Table B holds the same points as the rows below, measured another way and shuffled. Each row below is followed by which row of B it is.
B:
(51): [ 10  -6  -5  -2   1  -5  14  -1 -21   6  15   4  13   8 -11   7   2  -3]
(93): [  3 -21 -21  -6  -1   4  13  -9 -27   7   8   5  -3   4  -2  25  -3   3]
(74): [ 10 -13  -7   1  -2  -3  12  -3 -23   6  10   7  17   5  -6  10   3   2]
(65): [  6 -22 -16  -4  -1   4  15  -9 -26   6   9   2   6   5  -4  17   2   2]
(86): [  7 -15  -9  -2   1  -2  12  -6 -25   4  15   5   8   5  -3  14   1   2]
(64): [  5 -17 -20  -4   4  -2  13  -8 -25   3  14   1   1   4  -6  22  -4  -8]
(54): [  1 -29 -15   6  -1   9   7 -18 -27   4  14   8  -8 -12   5  -7   7  11]
(72): [  4 -18 -14   3   5  -1  10  -7 -29   4  19   8  -1   1  -5   0   0   1]
(45): [  4 -23 -18   0   0   2  12  -9 -26   6  14   7  -3  -1  -4  11   0   1]
(63): [  2 -26 -20   0   6  -2  12 -11 -31   2  17   6  -9  -2  -2  10   0  -2]
(49): [  9 -16 -15  -3   3  -5  13  -7 -24   5  11   4   6   8  -7  21  -2  -7]
(47): [  3 -20 -18  -1   3   0  12 -11 -29   7  15   5  -2   3  -6  14   1  -1]
(101): [ 14  -3   5  -5  -3  -2  15   2 -19  10   5   2  30  11  -6  12   5   4]
(67): [  1 -24 -21   0   2   2   8 -15 -28   3  16   7  -8   0  -1  11   0   1]
(90): [  7 -16 -13  -3   0  -4  14  -4 -26   6  15   2   8   8  -8  17   1  -1]
(100): [  2 -23 -23  -2   4   0  12 -12 -26   4  14   4  -7   0  -3  15  -2  -2]
(43): [ -1 -32 -33   5   5  -3  14 -21 -38  -1  25  10 -15  -7  -2   6   1  -1]
(96): [  5 -18 -17   1   0   0  10 -13 -30   1  15   6   0   1  -4   7   1   1]
(57): [  1 -29 -31  -4   4   0  13 -17 -37   2  18   4 -14  -3  -3  20  -2  -1]
(52): [  6 -14 -11  -3  -2  -4  13  -8 -27   5  12   4  10   5  -6  13   3   3]

[ -9   1  -6   3   0   1   7  21 -17  -1  -2   2  10   6   1   1  -6  -2
  -1   9   2   7  -8] | (67)
[-10   2  -4   4  -4   0   9  31 -29  -1   3  -1  15   3  -3   4  -9   4
  -3  14   4   6 -11] | (43)
[-7  0 -6  2  1  2  8 10  2 -3 -4  7  7  5  7  1 -8 -7  0  4  2  4 -2] | (86)
[-7  1 -5  1  0  0  6 18 -8 -2 -1  3  9  9  1  2 -7 -4 -1  7  4  4 -7] | (45)
[-6  0 -3  1 -1  1  5  6 16 -4 -2  6  6  7  2  3 -6 -2  0  5  4  2 -3] | (74)
[ -9  -1  -7   4   1   3  13  19 -17  -1  -1   5  11   7   9   0 -14 -16
  -2   8   2   6  -2] | (64)
[ -8   0  -5   2   3   3   6  22  -9   0  -5   5   8  13   4   0 -11 -13
   0   4   2   6  -5] | (93)
[-2  0 -4 -1  0  0  4 -6 36 -6 -2  8  4  7  8  3 -9 -7  0  0  2  1  1] | (101)
[ -8   0  -6   3   1   2  11  15  -6  -1  -1   5   9   7   7   0 -12 -13
  -1   7   3   5  -3] | (49)
[ -3   3  -1  -2  -3  -5  -5  20  -2  -3   4  -3   8  10 -12   6   1  13
  -2  12   5   4 -15] | (54)
[ -8   0  -6   3  -2   0   8  22 -22  -1   3   1  12   6   2   3 -11  -4
  -2  10   3   6  -7] | (63)
[ -9   0  -5   4   0   2  10  19 -13  -1  -2   5  10   6   4   1 -10  -7
  -1   7   3   6  -5] | (47)
[-7  0 -4  2  2  2  6 18  0 -2 -4  5  7 10  3  0 -7 -9  0  5  3  5 -5] | (65)
[-10   0  -5   3   0   1   9  24 -22   0  -1   3  11   9   3   2 -10 -10
  -2   8   3   6  -7] | (100)
[ -7   0  -5   2   1   1   9  12   0  -2  -1   5   8   7   6   1 -10 -11
  -1   6   3   4  -3] | (90)
[-11   0  -5   5   1   4  10  33 -30   1  -2   2  12  10   2   1 -12  -9
  -1  12   3   8  -8] | (57)
[-8  1 -5  3 -2  1  8 15 -7 -2 -1  3  9  6  2  3 -7 -1 -1  7  2  4 -5] | (96)
[-8  1 -4  4 -4  0 10 11 -7 -3  1  4 10  2  2  4 -8  3 -1 10  2  4 -4] | (72)
[-6  0 -5  2 -3  0  9  2 11 -5  2  5  8  1  6  4 -9 -4 -1  7  3  2 -1] | (51)
[-8  0 -4  2 -1  2  7 14  4 -3 -1  6  9  4  4  2 -9 -5  0  5  3  3 -4] | (52)
